Below is a small trained network, with its code and all its weights. Each question gives an input and a class and asks what happens when units are switched off, that is, made to give their printed mean instead of their output.

import numpy as np


def w(rows, s, z=0):
    codes = np.array(rows[::2]) - 128.0
    scale = np.full(codes.shape[1], s)
    scale[-1] = z or s
    return codes * scale


def norm(h):
    return h / np.sqrt((h * h).mean(-1, keepdims=True) + 1e-5)


def f(y):
    return np.maximum(y, 0)


def log_softmax(a):
    a = a - a.max(-1, keepdims=True)
    return a - np.log(np.exp(a).sum(-1, keepdims=True))


def net(x, mask):
    res = np.array(x, float).reshape(1, 3) / 4 @ E
    u = 0
    for l in range(3):
        y = f(norm(res) @ A[l][:, :-1].T + A[l][:, -1])
        res = res + np.where(mask[u : u + 13], y, B[l][:, -1]) @ B[l][:, :-1]
        u += 13
    return log_softmax(norm(res)[-1] @ U[:, :-1].T + U[:, -1])


A, B = {}, {}
E = w([
[143,57,109,62],'x0',
[76,51,176,187],'x1',
[33,169,2,120],'x2',
],0.008)
A[0] = w([
[192,68,2,126,53],'0.n0',
[162,167,130,63,156],'0.n1',
[92,99,102,77,115],'0.n2',
[205,137,223,87,227],'0.n3',
[45,71,65,79,137],'0.n4',
[210,187,183,119,31],'0.n5',
[138,199,179,209,132],'0.n6',
[108,63,46,143,186],'0.n7',
[156,59,43,236,41],'0.n8',
[154,10,175,136,160],'0.n9',
[149,137,146,38,214],'0.n10',
[113,131,214,112,58],'0.n11',
[136,153,91,40,2],'0.n12',
],0.0095,0.0031)
B[0] = w([
[155,145,206,73,167],'0.n0',
[181,140,60,179,177],'0.n1',
[157,200,224,44,163],'0.n2',
[168,108,81,135,255],'0.n3',
[126,144,151,68,206],'0.n4',
[187,124,1,115,181],'0.n5',
[156,161,106,102,200],'0.n6',
[114,167,148,81,194],'0.n7',
[102,148,138,49,152],'0.n8',
[122,121,197,159,242],'0.n9',
[181,176,77,190,191],'0.n10',
[149,114,143,101,168],'0.n11',
[175,131,132,112,159],'0.n12',
],0.0086,0.0071)
A[1] = w([
[162,55,154,73,173],'1.n0',
[10,76,169,103,170],'1.n1',
[84,95,80,50,188],'1.n2',
[135,48,93,123,79],'1.n3',
[94,146,77,112,121],'1.n4',
[159,82,178,165,63],'1.n5',
[192,141,94,142,146],'1.n6',
[48,125,126,198,192],'1.n7',
[179,38,62,16,6],'1.n8',
[165,121,154,95,182],'1.n9',
[96,219,124,113,123],'1.n10',
[143,110,46,159,17],'1.n11',
[162,156,59,105,91],'1.n12',
],0.011,0.0023)
B[1] = w([
[78,102,126,191,236],'1.n0',
[82,124,118,3,220],'1.n1',
[197,110,166,135,199],'1.n2',
[90,123,172,84,150],'1.n3',
[143,104,154,173,184],'1.n4',
[129,76,101,180,221],'1.n5',
[97,108,158,101,254],'1.n6',
[176,142,150,81,171],'1.n7',
[149,158,161,163,207],'1.n8',
[141,125,69,160,226],'1.n9',
[138,122,190,125,245],'1.n10',
[124,140,99,162,175],'1.n11',
[135,164,121,162,246],'1.n12',
],0.011,0.0049)
A[2] = w([
[149,214,138,140,34],'2.n0',
[96,62,121,220,149],'2.n1',
[67,172,100,110,204],'2.n2',
[160,149,119,183,145],'2.n3',
[56,178,115,187,74],'2.n4',
[142,103,192,147,180],'2.n5',
[179,7,110,151,89],'2.n6',
[161,138,94,167,254],'2.n7',
[87,171,168,105,96],'2.n8',
[58,34,201,161,185],'2.n9',
[105,76,133,157,129],'2.n10',
[165,186,135,136,182],'2.n11',
[98,185,71,80,141],'2.n12',
],0.013,0.0031)
B[2] = w([
[100,137,185,189,208],'2.n0',
[149,13,151,114,221],'2.n1',
[115,82,159,64,164],'2.n2',
[70,108,73,88,218],'2.n3',
[9,140,188,129,140],'2.n4',
[43,103,100,93,213],'2.n5',
[30,104,159,183,240],'2.n6',
[54,71,161,42,235],'2.n7',
[125,89,2,125,184],'2.n8',
[169,178,36,111,254],'2.n9',
[219,117,126,175,180],'2.n10',
[143,126,124,184,234],'2.n11',
[157,52,158,135,181],'2.n12',
],0.008,0.0072)
U = w([
[60,162,158,176,156],'0',
[129,109,49,106,2],'1',
[90,112,139,12,113],'2',
[217,214,153,114,117],'3',
[219,143,4,197,140],'4',
[114,17,88,173,177],'5',
],0.021,0.007)

Each question gives the input, the list of numbers given to net, and the class t.
The units are the neurons (one row each of A and B). Each row of codes is followed by its name. A weight is (code - 128) times the scale printed after its matrix; where a second scale follows, it is the last column's (A, B and U).
mask holds one flag per neuron, layer by layer. A switched-off neuron (its flag False) gives its mean, the last column of its row in B, instead of its output. The means were averaged over made-up inputs and are rounded, as every weight is.
A unit's drop is (log p(t) with every unit on - log p(t) with that unit switched off) / (log p(t) with every unit on - log p(t) with every unit switched off).
The circuit of an input: a set's keep is (log p(t) with only the set's units on - log p(t) with every unit switched off) / (log p(t) with every unit on - log p(t) with every unit switched off). Starting from the 12 units with the biggest drops (on a tie, the unit counted first), units are removed one at a time, each time the one whose removal leaves the highest keep (on an exact tie, the one counted first), for as long as the keep stays at least 0.8.
circuit, biggest first: the units of the circuit, biggest drop first
k most important neurons: the k neurons with the biggest drops, biggest first
top k neurons in layer l: the k neurons of layer l with the biggest drops, biggest first
drop of u: that unit's drop, to one decimal
input [-5,0,6], class 0: circuit, biggest first : 2.n0, 1.n10
input [-8,-7,-2], class 4: circuit, biggest first : 0.n5
input [6,-7,-8], class 4: 2 most important neurons : 0.n10, 0.n5
input [-7,5,0], class 0: top 2 neurons in layer 0 : 0.n6, 0.n4
input [5,0,6], class 2: 3 most important neurons : 0.n3, 0.n5, 0.n4
input [-6,2,4], class 0: 2 most important neurons : 0.n9, 0.n6
input [-8,7,1], class 2: 3 most important neurons : 0.n10, 0.n3, 0.n1
input [1,-1,-1], class 4: 2 most important neurons : 0.n10, 0.n5
input [-6,-2,-1], class 0: top 3 neurons in layer 1 : 1.n12, 1.n6, 1.n2
input [-5,-1,-4], class 4: 2 most important neurons : 0.n5, 0.n6
input [-3,0,7], class 2: 2 most important neurons : 0.n10, 0.n3
input [2,-5,1], class 3: drop of 0.n3 : 0.1
input [-1,-5,4], class 3: drop of 2.n6 : 0.3
input [8,-1,0], class 3: most important neuron : 0.n2
input [-3,-8,4], class 0: drop of 2.n9 : 0.2
